Look-ups in named tables: a row name and a column name give one cell, copied from the table.

Table mase
fields: zak, rorono, zenoguk, mugefuz, loror, kad
mab: [3806, 5337, 5214, 7108, 6884, 3469]
kamogu: [2544, 4875, 5450, 8378, 7124, 5937]
kaz: [3239, 4331, 2555, 4834, 4337, 3231]
bulapo: [6278, 3932, 4236, 6071, 5365, 6382]
mer: [3862, 2665, 1988, 4005, 2465, 4445]
moz: [4359, 6374, 3661, 4496, 4464, 3017]
rofipo: [5628, 7152, 3516, 750, 3985, 1534]
faf: [3418, 5870, 5045, 2768, 3381, 3618]
filaz: [5803, 2830, 4538, 5669, 2076, 4503]
derodo: [4139, 2529, 2741, 2635, 2795, 5137]
vis: [6550, 1679, 3312, 5587, 5754, 5352]
did: [2906, 3592, 6192, 3323, 115, 6435]
lofu: [4082, 1941, 2317, 3072, 4749, 5479]

What is the rorono of bulapo in mase?
3932
What is the zenoguk of mer in mase?
1988
What is the mugefuz of bulapo in mase?
6071
What is the rorono of derodo in mase?
2529
What is the rorono of did in mase?
3592
What is the loror of bulapo in mase?
5365
What is the loror of kaz in mase?
4337
What is the loror of faf in mase?
3381
What is the kad of lofu in mase?
5479
What is the mugefuz of faf in mase?
2768
What is the kad of kaz in mase?
3231
What is the loror of lofu in mase?
4749
What is the zak of did in mase?
2906

tazuduz:
,pubulas,gufila,tavudeb
torukif,38514,44764,58469
tovag,20655,50954,44201
boz,18491,47184,77039
vozod,37807,49388,49092
vosu,60665,53059,61855
lok,47441,54722,44210
vomalig,57334,53647,49370
kosad,25162,33787,41682
gifen,42621,50243,43448
zonupab,69339,50208,20238
pade,70748,58375,48631
pav,49587,46638,57661

What is the pubulas of vomalig in tazuduz? 57334
What is the gufila of zonupab in tazuduz? 50208
What is the gufila of boz in tazuduz? 47184
What is the gufila of kosad in tazuduz? 33787
What is the pubulas of pade in tazuduz? 70748
What is the tavudeb of pav in tazuduz? 57661
What is the gufila of lok in tazuduz? 54722
What is the pubulas of kosad in tazuduz? 25162
What is the tavudeb of zonupab in tazuduz? 20238
What is the tavudeb of torukif in tazuduz? 58469

pamag =
|  | mil | mem | zif | leduz |
|---|---|---|---|---|
| pup | 77.95 | 90.66 | 53.48 | 48.09 |
| tuta | 57.09 | 58.12 | 63.92 | 82.40 |
| katomad | 54.57 | 56.70 | 66.22 | 94.83 |
| muli | 31.89 | 17.95 | 86.35 | 93.36 |
| ked | 60.77 | 36.44 | 69.84 | 65.99 |
| dus | 84.67 | 65.17 | 61.98 | 39.21 |
| sabufen | 48.14 | 56.72 | 63.26 | 75.66 |
| rutu | 72.04 | 62.37 | 59.37 | 73.65 |
| kalal | 31.48 | 54.65 | 74.79 | 77.84 |
| rer | 56.54 | 55.04 | 79.71 | 68.23 |
| ropudig | 34.25 | 50.64 | 70.08 | 90.43 |

zif of rutu: 59.37
zif of ked: 69.84
leduz of rer: 68.23
mem of tuta: 58.12
leduz of muli: 93.36
mem of ropudig: 50.64
zif of katomad: 66.22
mem of muli: 17.95
mem of rer: 55.04
leduz of ked: 65.99
mil of rer: 56.54
mil of ked: 60.77
mem of pup: 90.66
zif of sabufen: 63.26
leduz of katomad: 94.83
mem of dus: 65.17
mil of dus: 84.67
mil of katomad: 54.57

tem =
|  | nop | vutesan |
|---|---|---|
| ligok | 0.75 | 0.33 |
| bovago | 0.17 | 0.55 |
| puzib | 0.37 | 0.55 |
| tekon | 0.93 | 0.41 |
| verur | 0.72 | 0.30 |
| ziluz | 0.80 | 0.58 |
| bemi | 0.13 | 0.34 |
| keb | 0.92 | 0.55 |
| fipoze | 0.84 | 0.58 |
| fopa | 0.88 | 0.55 |
| kifazu | 0.91 | 0.07 |
| gova | 0.20 | 0.40 |

fipoze, vutesan => 0.58
puzib, vutesan => 0.55
verur, nop => 0.72
ligok, nop => 0.75
keb, vutesan => 0.55
tekon, nop => 0.93
verur, vutesan => 0.30
ligok, vutesan => 0.33
puzib, nop => 0.37
kifazu, nop => 0.91
gova, vutesan => 0.40
fipoze, nop => 0.84

